Here is a tiny trained network, its code and every weight. The questions are about switching its units off for an input and a target symbol, where a switched-off unit gives its printed mean instead of its output.

import numpy as np


def w(rows, s, z=0):
    codes = np.array(rows[::2]) - 128.0
    scale = np.full(codes.shape[1], s)
    scale[-1] = z or s
    return codes * scale


def f(y):
    return np.maximum(y, 0)


def softmax(a):
    e = np.exp(a - a.max(-1, keepdims=True))
    return e / e.sum(-1, keepdims=True)


def log_softmax(a):
    a = a - a.max(-1, keepdims=True)
    return a - np.log(np.exp(a).sum(-1, keepdims=True))


def net(x, mask):
    ids = ['ΞΠαβγδεζθφψ'.index(c) for c in x.split()]
    T = len(ids)
    res = E[ids] + P[:T]
    u = 0
    for l in range(3):
        q, k, v = (res @ M[l].T for M in (Q, K, V))
        z = softmax(np.where(np.tri(T) > 0, q @ k.T / 3**0.5, -1e9)) @ v
        res = res + np.where(mask[u], z, O[l][:, -1]) @ O[l][:, :-1]
        u += 1
        y = f(res @ A[l][:, :-1].T + A[l][:, -1])
        res = res + np.where(mask[u : u + 8], y, B[l][:, -1]) @ B[l][:, :-1]
        u += 8
    return log_softmax(res[-1] @ U[:, :-1].T + U[:, -1])


Q, K, V, O, A, B = {}, {}, {}, {}, {}, {}
E = w([
[94,180,49],'Ξ',
[145,156,151],'Π',
[172,66,147],'α',
[156,114,51],'β',
[4,93,109],'γ',
[137,122,136],'δ',
[172,82,131],'ε',
[94,182,35],'ζ',
[50,145,91],'θ',
[176,193,189],'φ',
[167,75,121],'ψ',
],0.024)
P = w([
[97,111,117],'0',
[132,192,2],'1',
[123,188,16],'2',
[127,200,20],'3',
[120,191,19],'4',
[97,171,40],'5',
[110,188,22],'6',
[99,164,53],'7',
[113,178,37],'8',
[101,161,64],'9',
[116,181,67],'10',
[129,195,54],'11',
[122,188,72],'12',
[92,148,91],'13',
],0.0083)
Q[0] = w([
[136,143,197],'L0H0',
[117,219,174],'L0H0',
[16,196,2],'L0H0',
],0.0075)
K[0] = w([
[31,159,106],'L0H0',
[117,48,97],'L0H0',
[126,48,253],'L0H0',
],0.0056)
V[0] = w([
[87,70,59],'L0H0',
[134,2,145],'L0H0',
[108,59,193],'L0H0',
],0.0057)
O[0] = w([
[121,177,184,203],'L0H0',
[12,46,174,75],'L0H0',
[192,131,254,2],'L0H0',
],0.0071,0.0023)
A[0] = w([
[96,177,115,100],'L0N0',
[140,209,45,57],'L0N1',
[201,129,145,205],'L0N2',
[124,254,237,2],'L0N3',
[109,68,245,134],'L0N4',
[171,65,138,158],'L0N5',
[80,24,75,56],'L0N6',
[80,4,126,117],'L0N7',
],0.0093,0.0051)
B[0] = w([
[61,138,154,182],'L0N0',
[97,70,172,254],'L0N1',
[124,112,56,194],'L0N2',
[111,82,97,173],'L0N3',
[118,141,175,140],'L0N4',
[10,100,122,156],'L0N5',
[167,119,151,164],'L0N6',
[129,142,85,159],'L0N7',
],0.011,0.0083)
Q[1] = w([
[254,181,103],'L1H0',
[41,44,48],'L1H0',
[94,70,250],'L1H0',
],0.0076)
K[1] = w([
[152,248,152],'L1H0',
[168,97,142],'L1H0',
[220,105,68],'L1H0',
],0.012)
V[1] = w([
[58,175,168],'L1H0',
[118,137,92],'L1H0',
[168,84,253],'L1H0',
],0.0051)
O[1] = w([
[85,146,164,162],'L1H0',
[117,98,54,165],'L1H0',
[98,91,249,1],'L1H0',
],0.012,0.0039)
A[1] = w([
[246,130,58,63],'L1N0',
[114,98,71,254],'L1N1',
[212,160,86,163],'L1N2',
[115,112,164,116],'L1N3',
[111,171,132,109],'L1N4',
[70,79,106,154],'L1N5',
[157,107,117,109],'L1N6',
[178,246,117,197],'L1N7',
],0.013,0.0063)
B[1] = w([
[118,123,232,179],'L1N0',
[186,180,129,255],'L1N1',
[166,99,133,173],'L1N2',
[170,203,142,135],'L1N3',
[212,43,146,139],'L1N4',
[153,202,172,205],'L1N5',
[167,92,154,137],'L1N6',
[255,83,176,158],'L1N7',
],0.0075,0.018)
Q[2] = w([
[165,141,184],'L2H0',
[242,212,137],'L2H0',
[3,167,70],'L2H0',
],0.012)
K[2] = w([
[68,93,153],'L2H0',
[153,112,247],'L2H0',
[219,157,50],'L2H0',
],0.015)
V[2] = w([
[35,73,141],'L2H0',
[71,173,100],'L2H0',
[139,79,255],'L2H0',
],0.0091)
O[2] = w([
[111,136,9,26],'L2H0',
[217,145,94,59],'L2H0',
[54,59,129,254],'L2H0',
],0.013,0.011)
A[2] = w([
[77,141,151,169],'L2N0',
[156,237,157,84],'L2N1',
[159,34,129,40],'L2N2',
[214,161,94,71],'L2N3',
[45,46,81,6],'L2N4',
[246,123,114,126],'L2N5',
[113,113,191,176],'L2N6',
[213,140,172,215],'L2N7',
],0.013,0.011)
B[2] = w([
[184,186,32,208],'L2N0',
[19,44,140,196],'L2N1',
[29,207,105,156],'L2N2',
[232,48,143,155],'L2N3',
[170,177,168,220],'L2N4',
[1,227,102,176],'L2N5',
[139,88,86,251],'L2N6',
[161,141,120,246],'L2N7',
],0.0074,0.02)
U = w([
[123,76,69,178],'Ξ',
[3,185,98,151],'Π',
[48,204,198,69],'α',
[61,4,119,54],'β',
[130,208,194,47],'γ',
[177,248,111,108],'δ',
[141,74,28,156],'ε',
[171,195,107,174],'ζ',
[120,235,224,2],'θ',
[124,85,77,166],'φ',
[227,91,137,233],'ψ',
],0.0078,0.0046)

Each question gives the input, a string of symbols that net reads in full, and the target symbol t.
The units are the heads (3 rows each of Q, K, V and O) and the neurons (one row each of A and B). Each row of codes is followed by its name. A weight is (code - 128) times the scale printed after its matrix; where a second scale follows, it is the last column's (O, A, B and U).
mask holds one flag per unit, layer by layer, with each layer's heads first. A switched-off unit (its flag False) gives its mean, the last column of its rows in O or B, instead of its output. The means were averaged over made-up inputs and are rounded, as every weight is.
A unit's drop is (log p(t) with every unit on - log p(t) with that unit switched off) / (log p(t) with every unit on - log p(t) with every unit switched off).
The circuit of an input: a set's keep is (log p(t) with only the set's units on - log p(t) with every unit switched off) / (log p(t) with every unit on - log p(t) with every unit switched off). Starting from the 12 units with the biggest drops (on a tie, the unit counted first), units are removed one at a time, each time the one whose removal leaves the highest keep (on an exact tie, the one counted first), for as long as the keep stays at least 0.8.
circuit, biggest first: the units of the circuit, biggest drop first
most important unit: the unit with the biggest drop
top k neurons: the k neurons with the biggest drops, biggest first
k most important neurons of layer l: the k neurons of layer l with the biggest drops, biggest first
input θ α Π γ α ζ β, target δ: circuit, biggest first -> (L2H0 L0N2)
input Ξ ζ β β θ φ Π φ ζ Ξ φ φ β, target θ: most important unit -> L1H0
input α φ Π β, target Π: circuit, biggest first -> (L2H0 L0H0 L2N2 L2N4)
input ζ ζ δ, target α: 3 most important neurons of layer 2 -> (L2N5 L2N1 L2N0)
input θ Π ε Π δ δ γ Π Π φ, target δ: top 2 neurons -> (L2N5 L2N3)
input α Π α Π Ξ γ θ Ξ Π ζ δ, target Π: circuit, biggest first -> (L2H0 L0H0 L2N4)
input θ β Π Π Π α Π Π β Π α Π ζ α, target δ: circuit, biggest first -> (L2N5 L2H0)
input ζ ζ Π Π α Ξ Π ζ, target α: top 4 neurons -> (L2N1 L0N1 L0N5 L1N5)
input θ Π φ, target δ: circuit, biggest first -> (L2H0 L1N7)
input φ Π φ Π γ α Π Π Ξ Π Ξ θ α, target β: circuit, biggest first -> (L0H0 L2H0 L2N6 L1N7)
input θ φ Π α Ξ θ Π γ β β δ Π Ξ Π, target δ: top 2 neurons -> (L2N5 L0N3)
input Ξ Ξ ζ ε Ξ φ Ξ ψ ε φ φ α, target θ: 3 most important neurons of layer 0 -> (L0N3 L0N5 L0N2)
input Π Π Π ε γ γ φ β, target ψ: top 4 neurons -> (L0N1 L1N7 L0N0 L1N0)
input φ Π ζ α δ Π Π ψ, target β: most important unit -> L1N0
input Π β ψ Π β ε, target ψ: top 3 neurons -> (L1N7 L0N1 L0N0)
input α ε α α Π α φ θ α α α θ α, target Π: circuit, biggest first -> (L2H0 L0H0 L2N2)
input Π θ φ Π δ Ξ ε, target ψ: circuit, biggest first -> (L0N5 L2H0 L2N5 L2N1)
input Ξ ψ ζ β Π ζ Π ζ γ ζ α, target θ: circuit, biggest first -> (L2H0 L1H0 L1N0 L0H0)
input θ φ β, target δ: top 4 neurons -> (L2N5 L0N3 L2N3 L0N2)
input φ α ε Π ζ φ ε δ δ α ζ Π Π β, target β: top 4 neurons -> (L1N0 L2N6 L1N7 L0N0)
input θ ε φ γ α β δ, target δ: most important unit -> L2N5
input φ Ξ δ ε Ξ Π θ ψ, target β: circuit, biggest first -> (L2H0 L1N7)
